Each row is followed by its group and then its class within the group.
[ -1.5  27.4   4.2  -8.8   0.3 -18.7  -1.9   5.3 -10.2   6.5   8.0  16.7
  -5.7  31.7   0.9   2.9   8.2  -2.9  15.9 -10.3   1.6  -2.1  25.3  -3.3
 -21.2 -18.5   1.5  -3.9  35.5  -5.1  -1.3   6.7   5.8  -2.3   6.6   6.9
  12.4  28.0   0.6  14.3 -33.6 -14.8 -15.1  -4.7   9.2   2.0  -0.9]	(87) J82
[  2.2  43.6   1.0 -26.5   6.3  16.7  -0.4   4.0  -7.5   2.2   5.5  13.1
  -9.3  47.2   1.5  12.4   9.5   0.8  12.8  -2.0   5.0   5.0  23.3   0.5
 -11.8 -13.2   2.5   3.8  29.5  -6.8   2.0   2.1   3.3  -9.8   5.7  18.3
  11.9  16.8   4.8   3.2 -61.8  -9.8 -21.6   3.2   8.0   2.5   5.6]	(87) J155
[  4.3  -0.7   1.2 -22.2  17.7  53.5  -0.6   3.2  -4.6  -3.7  -0.2  12.8
   4.5  29.9   2.7  10.3   0.9 -10.9  -3.2   0.3   4.1  12.8  12.8   5.3
  -6.6  16.4   7.0  14.5  -0.8   9.0  -4.3   1.1  -5.8 -10.2   1.0  18.5
   3.7  11.1  -1.7 -13.6  -7.9   4.8   2.2 -11.6  -2.2   1.4   2.0]	(91) J515
[  4.1 -12.6  -2.9 -16.3   8.2  36.1   1.3  -1.9  -8.4  -3.8  -0.1   3.4
  -4.4  14.8  -2.8   2.3  -0.5   6.1  -5.6   0.9   8.7   1.6  -5.0   5.3
   1.0  11.3  -6.6  -2.0 -12.6   3.3   4.2  -2.2  -1.0  -2.1   5.0   0.0
  -6.1   1.5   1.7 -17.6  21.5   7.1  -1.1   0.8   5.2  -1.2  -1.3]	(91) J515
[  9.9 -41.0  -4.8 -15.8  15.1  51.8  -0.6  -0.9  -6.4  -6.9  -3.8  19.0
   6.9  16.4  -1.1   0.4   3.4  -0.6 -10.6  -7.0   6.1  -2.1   7.3   4.6
   0.5  28.5  -0.3  14.9 -10.8   4.6   2.9  -0.2  -8.8 -18.0   5.2   1.2
   0.3   9.2   1.0  -7.1   4.2   6.1   5.7 -12.5   8.1   3.0  -6.0]	(91) J515
[ -9.1 -24.1  -5.8 -22.4   4.8  39.6   1.1   1.4  -0.2  -6.1  -7.2  24.5
  -1.7  23.8   0.8  17.8   3.8   0.8 -13.2  -0.5   8.9  -2.5   6.7  11.7
  11.2   2.9   0.8   5.4  11.2  -5.8  12.7  -7.1  -9.2 -20.5   0.3   4.4
   9.9 -10.3   4.9   1.4 -45.9  -1.9 -10.3 -12.8   2.2   1.7  -4.0]	(93) J781
[  8.6 -28.4  -2.6 -13.1  13.9  47.0  -0.1  -1.0  -3.5  -5.3  -5.3  13.5
   8.3   6.8   0.5   1.5  -0.5  -2.1 -16.0  -2.4  -0.6   4.2   4.1   2.3
   3.3  24.3  -0.9  17.6  -8.3   2.7   2.3  -2.0  -8.8 -19.1   1.6  21.0
   1.5   0.9   0.5  -8.1  -6.0   8.4   8.2 -13.2   1.9   1.5  -2.8]	(91) J116
[ 18.8 -32.7  -3.6  -8.6  11.3  40.7  -6.0   0.2 -10.6  -3.7  -5.4  20.0
  13.6 -10.9  -0.7  -7.0   5.2   2.6 -13.4 -14.8  -7.9   0.1  15.5  -5.0
  -3.0  27.8  -0.9  11.4  -5.0  -2.8  -3.6  -2.3 -12.2 -30.9   4.4  12.6
  11.0  17.5  -1.2  10.3 -28.1  -0.7   3.8 -19.8  11.4   1.7  -8.0]	(89) J574
[ -1.2 -43.1  -3.9  -8.8  16.5  33.9   1.1   0.3  -8.4  -5.2 -10.0  17.2
  11.0   2.3   1.3   2.5  -2.4 -14.7 -21.8   1.2   3.6   5.8   4.7   7.8
   1.4  11.6   2.9  10.9  -2.6  -2.1   7.7  -9.6 -10.7 -16.7  -1.2  -0.3
  12.1   0.8  -2.9  -1.7   2.8   2.8  10.5 -26.0  -4.9   2.1  -6.5]	(91) J116
[-11.8  34.0   2.7 -28.2  13.9  39.9   7.0   2.7  -6.8   0.6  -1.0   3.8
  -8.0  37.4   0.5  18.1  -2.9  -3.7  -1.7  13.3   8.8   7.9   4.0   9.1
   2.6 -13.2   6.8   1.6  12.3  -3.2   9.1  -8.4   6.9  -2.2  -2.0   6.6
   1.6 -12.0   4.5 -19.6 -19.3   5.4  -5.5   1.0  -9.3   2.5  11.3]	(93) J162
[ -8.8  38.8   5.4 -16.7   8.7  -1.9   2.5   7.4  -4.8   5.3   6.3  11.1
  -5.6  44.0   2.7  12.9   5.6 -15.1  16.1   0.6   8.8   6.8  23.7  -0.4
 -20.4 -18.6   8.7   4.2  30.9   0.4  -2.8   7.8   6.3   7.0   2.7  12.0
   8.3  21.3   5.4  -4.3 -23.2  -7.9 -12.1  -1.6  -2.9   2.8   5.2]	(87) J155
[ -3.8 -10.1  -5.0 -24.7  11.7  59.1   1.8   0.3  -1.0  -7.1  -4.8  14.0
  -0.8  17.2   0.1  15.8   1.8  -0.7 -18.2   4.5   9.2   3.6  -0.5  11.4
  10.6  15.5   2.6  11.5  -1.4   2.9   3.9  -8.9  -7.6 -17.1  -2.4   9.9
   8.5 -11.7   4.2  -9.6 -28.4   5.6  -4.0 -10.0  -2.2   2.0   0.4]	(93) J781
[ -2.4 -35.7  -5.5 -29.5  17.8  78.0   1.0  -3.0   2.9 -10.5  -5.1  21.2
  -1.2  21.6   1.1  22.0  -0.8  -5.3 -15.1  -2.2  11.7   8.0  -0.1  17.4
  17.6  38.9   5.0  24.0 -10.1   9.5  -0.6   1.0 -12.0 -19.2  -2.6  14.4
   0.8  -9.2   6.8 -20.6  -7.3  12.0   2.1 -15.1   3.5   3.7  -6.4]	(93) J781
[-12.3  45.8   0.8 -32.7  17.4  41.5   9.2   0.5  -4.5  -4.1  -3.0  12.7
  -5.8  40.8   2.7  25.8   1.8  -8.6  -9.8  14.4   7.1  10.0   4.3  10.2
   3.3 -11.0   3.6   9.2  17.7  -2.2   8.7 -13.8   4.6 -16.3  -2.7  15.9
   8.0 -15.8   4.0 -19.6 -48.2   4.6  -3.1   3.7 -14.9  -4.3  10.2]	(93) J162
[ -3.4  42.7   2.5 -10.8  -2.6 -10.5   0.0   5.1  -2.9   3.1   5.7  10.6
  -9.9  26.9   1.3   9.6   7.5   2.5  12.3  -4.2  -2.7   2.0  17.5  -1.0
  -8.6 -17.6   1.5  -1.8  29.6  -7.8  -1.5   0.4   4.6  -2.2   4.9   8.9
  12.5  11.6   4.8   9.9 -52.4 -12.4 -18.4   5.4   5.9   0.6   3.6]	(87) J155
[  9.8 -31.1  -4.4  -1.1   7.8  10.4   3.1  -3.9  -5.8  -0.5  -9.6  15.5
  13.6 -11.2  -0.8  -8.1   0.9  10.8 -12.6  -8.0  -8.6 -10.7   7.8  -5.3
   5.5  17.7  -9.6   5.6  -4.8 -11.5  11.9  -6.0  -2.0 -25.4   5.4   2.3
   4.1  -2.1   1.3  11.0 -28.9   2.5  11.8  -5.2   0.3   5.5  -3.2]	(89) J574
[ 17.0 -26.3  -3.2 -15.4  14.7  53.9  -2.6   2.0 -11.0  -0.2  -3.6   9.2
  15.1   9.2  -0.3  -9.5   1.5  -1.4  -8.2  -7.8  -2.2   7.7  18.5  -4.5
 -11.4  21.1   0.6   8.8 -13.5   6.9  -0.4   3.8 -12.9 -15.5   7.0  16.8
   0.7  19.2 -10.4  -0.3  -7.8   4.4   3.4 -16.2   1.9  -1.3   3.9]	(89) J761
[  0.6 -12.5   0.0 -19.9  10.1  36.1   1.1  -3.2 -10.0  -6.6   1.1  18.1
  -5.0  22.2  -0.9  10.6   2.3   0.1 -12.0  -1.0   6.5   1.6  -3.4   8.9
   3.8   9.8  -3.4   9.3   3.9  -2.3  10.0 -10.0  -2.7 -16.2   2.4   0.1
   6.5  -0.5   6.1 -11.9   1.3   3.9  -1.2  -7.2   7.6   0.9  -6.0]	(91) J116
[-17.3  26.6   0.6 -33.3  21.7  49.0   6.8   4.1  -1.2  -1.6  -6.9  23.9
  -2.9  46.9   5.1  31.4   3.0 -18.3  -3.0   9.9  11.3   7.9  15.0  15.3
   3.8  -4.1   9.3  14.0  24.9  -0.9   8.1  -3.7   5.6 -13.9  -3.8  16.2
  12.9  -7.5   5.8 -19.7 -48.7   2.0  -2.6  -8.6 -15.1   7.2   6.0]	(93) J162
[  6.0 -56.1  -4.6 -19.5  19.2  63.2  -0.1  -2.4  -8.0  -4.3 -11.0  25.2
  12.3   9.3   4.2   4.1  -0.1  -1.4 -20.3  -5.2   3.0   1.9  12.0   8.5
   6.0  25.0  -1.2  16.2  -4.6  -4.7  11.8  -4.6 -11.8 -27.1   1.5   4.1
   9.9  -1.7  -1.1  -1.3 -13.5   5.7   8.4 -25.6   0.6   4.3  -4.5]	(91) J116
[  1.6  25.4   1.5 -15.5   8.9  15.6   1.1   4.3 -10.1   3.3   1.1   8.3
   1.3  32.9   2.4   1.6   4.7  -2.9   3.1   2.1  -4.9   5.9  16.2  -2.0
 -13.0 -10.4   2.6   0.1  14.5  -3.4   4.0   0.1   0.7  -6.6   1.7  10.1
   5.1  14.0  -2.0  -2.5 -27.1  -2.0  -7.9  -1.5  -1.1   0.0  -4.1]	(87) J155
[  4.0 -27.1  -4.7 -20.4  18.8  56.9   2.4  -1.4  -7.4  -1.8  -9.5  17.4
  10.1  12.7   0.5   7.6  -0.1  -3.6 -19.4   1.4   2.5   4.7   5.1   5.5
   5.7  21.3  -1.5  14.6  -5.2  -0.9  10.2  -9.6  -8.2 -24.8  -0.8   8.7
   6.1  -4.5  -0.1  -9.3 -18.0   9.2  10.4 -14.9  -4.5   4.7  -1.0]	(91) J116
[-10.0  10.6  -6.4 -23.8   8.3  39.2   1.5   5.2  -2.5  -9.9  -3.1  13.4
  -5.0  26.4  -1.9  15.3   1.5 -24.8 -26.1   9.0   8.1  15.2  -1.1  12.2
  -2.3  -1.3   7.5  11.7  10.6   8.3   0.4 -24.2 -10.6 -17.0  -6.2  10.4
  14.2  -4.4   3.4  -9.7 -29.9   0.7  -7.7 -15.7  -0.9  -2.7  -1.4]	(93) J781
[-12.2  52.4   2.0 -30.2  13.2  27.1   4.0   1.3  -5.1   1.8   3.1  14.8
 -12.6  42.4   3.3  25.7   3.9   2.4   1.0   8.4   5.1   0.5  10.9   9.7
   3.9 -13.4   2.3   8.8  28.2 -11.2   6.4  -5.2  10.1 -13.8  -0.5  15.1
  11.4  -9.5   8.4 -12.6 -52.2  -1.2  -7.4   6.2  -6.1   6.2   7.4]	(93) J162
[ 10.6 -21.6  -2.3 -13.5  15.7  31.7   0.1  -0.4 -11.5  -7.1  -7.2  22.0
   8.7  15.9   1.5   1.2   2.4  -7.6 -20.0  -3.0   0.8   2.5   8.8   1.3
  -5.6  18.0  -7.0  11.2   3.9  -4.1   8.0 -17.1  -8.5 -29.0   3.9   4.7
  10.1   8.3   1.9  -1.8 -13.9   3.7   6.1 -15.3   4.1   1.0  -7.9]	(89) J574
[ -2.1  38.9   2.7 -20.5   4.7   6.9   1.5   3.6 -10.6   4.2   3.7  13.2
 -10.3  34.6   2.8  11.2   5.1   4.7   8.4  -0.7   3.6   2.9  13.8   2.4
  -8.7 -20.4   1.0  -2.0  26.5  -9.4   5.5  -1.6   6.8  -7.7   3.4   6.0
  13.6   7.6   4.0  -1.8 -41.6  -9.1 -14.2   0.3   2.8   1.3   5.2]	(87) J155
[ -0.3  18.9   4.7   3.9   4.1 -26.0  -0.2   1.1  -4.7  12.4  -1.1   0.5
   9.3   6.5   4.1  -9.6   5.6   3.2  17.2  -1.6  -8.1  -2.2  28.2 -12.3
 -15.0 -18.1   3.7  -3.6  14.4 -10.2   2.9  13.1   6.4   2.0   4.4   8.0
   6.4  15.6  -9.1  19.2 -34.1  -5.6  -1.4  -1.4  -8.4   1.6  10.7]	(87) J82
[ 19.4 -44.5  -5.4  -8.4   9.5  57.4  -5.0  -0.4  -3.1  -1.5  -1.6   7.2
  14.2  -4.9  -0.8  -8.7   2.4   6.8  -5.6 -14.1  -1.3   1.7  13.5  -2.8
  -0.1  38.0  -1.1  11.2 -23.8  11.4  -5.1   8.8 -14.1 -14.4   6.2  16.8
  -5.5  12.6  -4.5   2.5   0.8   4.3   5.4 -14.0   8.5  -2.1  -2.7]	(89) J761
[  1.4 -32.1  -4.0 -28.3  21.2  73.5   2.6   1.9  -6.0  -7.8  -3.4  26.0
   6.5  34.1   0.5  14.5   2.1 -12.3 -11.6  -3.3  12.9   7.1  11.0  12.8
  -0.4  25.6   4.5  19.4   0.6   6.6   1.7  -0.5  -7.1 -17.0   1.5  13.0
   5.4   9.7   2.7 -16.1   0.6   7.6   3.0 -19.8   2.6  -0.5  -4.8]	(91) J515

Each row is followed by its group and then its class within the group.
[-12.7   7.6   2.6  15.5  -1.9  -7.3   6.5 -13.2  -0.4   5.8 -20.7  -2.0
 -10.1 -21.0   0.6 -12.7   7.8  -9.0   5.5   3.4   4.1  -1.0   6.7 -10.0
 -20.5   0.7  13.6  17.4   6.6  19.6 -20.4   2.3  20.2 -13.4   7.4   4.5
  13.7   9.6  -8.7  -4.0  -2.5 -14.8  -0.4   8.0   7.8  -3.5   9.3]	J597 <53>
[  5.6  24.3   0.7  -2.6  -0.4 -12.0  22.5  -1.4 -18.9  -9.8 -23.0   0.3
   1.9   0.3  28.5   3.7 -15.6 -15.7  -3.0   1.8  14.1  -8.0  -2.4  -4.3
 -25.7  -1.7  10.8   3.1 -20.5   4.8 -15.5   8.9   3.3  -2.2  -1.5  -3.4
 -10.0  22.9  -0.4   9.8  -1.6   1.8  -2.0 -13.8   1.5 -16.4   4.7]	J746 <50>
[ -9.2  -1.9   0.2   5.7  -5.5  -0.2  -8.9  -0.2  -5.4   1.4   5.6   5.7
  -0.8  -1.8  -5.4   1.5  10.3   2.3   1.4   2.2  -3.8   6.9  -3.0  -7.3
  -3.4  19.1   5.3   6.3   6.4  18.0 -11.8  -3.0  -6.9 -17.1  -2.8   4.8
  16.5  10.7  -4.4  11.9  -1.7   4.8  -8.1   8.1   3.7  -3.2   8.0]	J597 <53>
[ 16.8  -1.7   2.4 -13.0   2.9 -19.5  -6.3   2.7  -1.1  -2.9  18.9   1.2
  14.1 -10.3  13.5  10.4  -3.9  -5.5  -1.8  -0.4  -7.1  -2.1   7.2  10.8
   9.4  13.6  -4.9  -3.2  -6.6  -3.2   1.1  -4.2  -6.2  -1.5 -13.5   3.7
  -4.0  14.8   9.4   1.8  -7.0  24.5 -14.8 -16.1  15.8  -1.3  -7.9]	J53 <51>
[ 13.6  -4.9   2.6 -10.2   3.3 -20.8   4.5  -1.1   2.0  -3.7   1.7  -7.3
   6.7  -9.0  18.9  -0.4   2.0  -5.2  -3.3   8.3  -8.3 -11.4  -2.1   8.1
   1.7   5.9  -1.1  12.4  -6.0   3.8  -2.5   3.1  16.3  -0.6 -10.1   2.8
  -4.4   7.8   2.2 -12.5  -6.2   6.5 -15.6 -21.4  18.8  -1.2  -8.9]	J53 <51>
[ 15.9   1.4   4.5   8.9  -2.5   3.5  -1.2   2.2 -24.9  -4.3  -4.4  11.9
   0.7   2.4  -6.8  10.1  -4.3  -3.5  -1.0  -7.1   9.2  -1.5  -7.3   2.4
 -18.3   3.0   7.6   9.0   3.7  -3.8 -17.1   4.6  -5.9  -7.5  -6.2  -3.7
 -11.1   9.0  -0.8  16.6   3.6  -7.3  -0.8   2.2 -15.5  -9.4  -4.6]	J746 <58>
[ -4.3  -3.5   1.3  -0.7  -4.6   5.8  -6.2 -11.4  -0.8  -6.6   1.3  -1.1
   4.0 -11.4   0.3  -7.5  -7.8   0.3   1.1  14.9   2.3   2.3   1.2  -0.8
  -8.4  15.7   6.1  -2.0   2.3  16.1 -10.4  -2.2   1.0  -5.8   7.7   4.5
   8.3  10.7   3.3   2.2  -8.5   5.3  -6.3   1.8  25.2   6.1  -3.0]	J597 <56>
[  5.5   3.0   2.3   6.3  -4.0   0.5   8.5  -7.4 -22.7 -10.7 -23.7   4.7
  -4.2   0.0   3.3  -9.7  -1.2 -11.5   3.8  20.1  22.2  -1.9  -1.6  -5.6
 -32.5  -0.2  15.0  12.7 -10.4  14.4 -19.7   0.1   8.8   2.4   4.7   0.1
 -10.3  22.6  -8.2   0.8   4.1 -13.3  -0.9  -6.6   4.4  -9.7   7.7]	J746 <58>
[-11.2  -9.3   6.6  20.2  -9.1  -1.8 -17.0  -7.8 -11.9  -7.2  10.0  10.0
  -0.7 -21.3 -14.3  -6.6   8.8   1.7  12.3  -3.3   5.4  11.7  -0.7  -0.2
  -4.1  31.4  14.7   1.4  11.2  28.3 -20.2  -4.9 -12.6 -15.1   3.7   6.4
  21.8  19.5  -1.6  18.1 -12.2  -0.4   1.3  16.8  -0.7   3.3   6.5]	J597 <53>
[ -6.1  -3.7  -7.0  15.5  -4.8 -20.5  -9.0  -8.9   1.4   0.6  15.0   4.0
   5.5 -48.0  -8.1  12.3 -11.0  -5.8   8.6  -8.9   2.7   5.1   4.1  -0.4
  -5.8  12.8  14.5  -9.0  21.7  24.6 -20.6  -1.5   6.9 -12.8  -7.0  12.2
  24.5  10.9   7.5  16.7 -13.1   6.8 -10.2  15.1   0.9 -12.5   1.0]	J303 <55>
[  2.6  -1.4   6.9   4.4  -2.7   0.5 -10.7  -5.3  -4.4  -1.9  15.9   2.9
   4.6 -13.1  -0.7  -0.2  -5.1   8.0  -2.0   8.3 -10.9   4.3   0.9   8.3
  -0.5  16.2   3.7  -2.6   4.7   9.2  -4.2  -1.5  -1.5  -2.2  -5.6   5.2
  11.6  17.1  -1.6  16.0 -14.6  11.8 -10.0  -3.6  13.1   4.7  -2.6]	J597 <56>
[ -1.1   2.5  -0.7 -23.9  -8.9 -21.6  -9.9 -10.5  23.8   2.6  16.4 -10.6
  11.1  -9.3  29.9  12.6  -0.9  -0.6  -9.8  -3.9 -18.6   2.0   0.6  -4.7
   8.4  21.0 -10.0  -7.6   7.6   2.8   6.3   0.3  -5.9  -7.3 -12.8  11.0
   5.4  13.9  20.4   4.7  -9.7  26.1 -17.9 -12.7  21.1  15.6 -10.0]	J53 <51>
[-23.4   1.7   3.4  16.2   0.5  -2.5  -4.4  -4.4   4.9   2.3  -0.9   2.8
  -3.9 -16.2  -6.7 -15.5  -3.4   4.5   0.5   3.4  -2.8   5.9  -3.1 -39.4
  -1.5  10.5   7.1 -12.5   9.3  17.3 -12.2  -2.7  -4.1  -9.0   6.1  10.3
  19.2   4.0   5.6   9.7  -6.3  -6.3   3.8  14.4  -1.1   7.9  10.1]	J597 <53>
[  7.1   7.5   6.4 -10.4   8.7 -28.9  16.3 -10.9  14.6   4.3  35.9 -14.0
   2.7 -13.2  26.3 -12.8  -9.0  -2.6 -12.6   1.8 -24.7  -3.6   6.1   0.9
  17.3 -10.8   1.0  -6.2  -5.9  -8.0   7.6   8.1  20.0  -1.0 -13.1   4.1
   6.9   9.3  11.8   2.7 -12.7   2.2 -12.9 -21.7   6.3  -0.7   0.9]	J53 <52>
[  5.9   7.6   7.1  -6.6   9.8 -26.7   6.7  -5.6  28.3  -8.7   2.4  -5.0
  -1.6 -20.7  26.1 -15.2  -2.4  -7.1  -3.5   5.5  -4.5  -8.8   8.2   2.2
   8.9   2.8   2.3  -0.7 -15.6  -1.1  -1.0   3.0  21.1  -0.2   0.8   5.7
   1.0  15.7   6.0  -5.5  -9.9  -0.6 -14.2 -17.2  18.6  -2.0  -1.1]	J53 <52>
[  8.2  11.9   4.9  -8.8  15.3 -34.2   6.3  -6.8  11.5  -3.1  16.4  -8.8
   5.8 -15.9  24.4  -5.9  -5.9  -2.7  -1.7  -4.3 -14.6  -4.5   7.3   0.1
  21.5  -1.9   0.6 -27.2  -4.7 -10.5   3.3   0.3   6.1  -4.0  -7.7   9.8
   0.3   8.6   9.4   3.9 -10.5   6.4  -9.4 -18.5  -0.7  -6.0   1.1]	J53 <52>
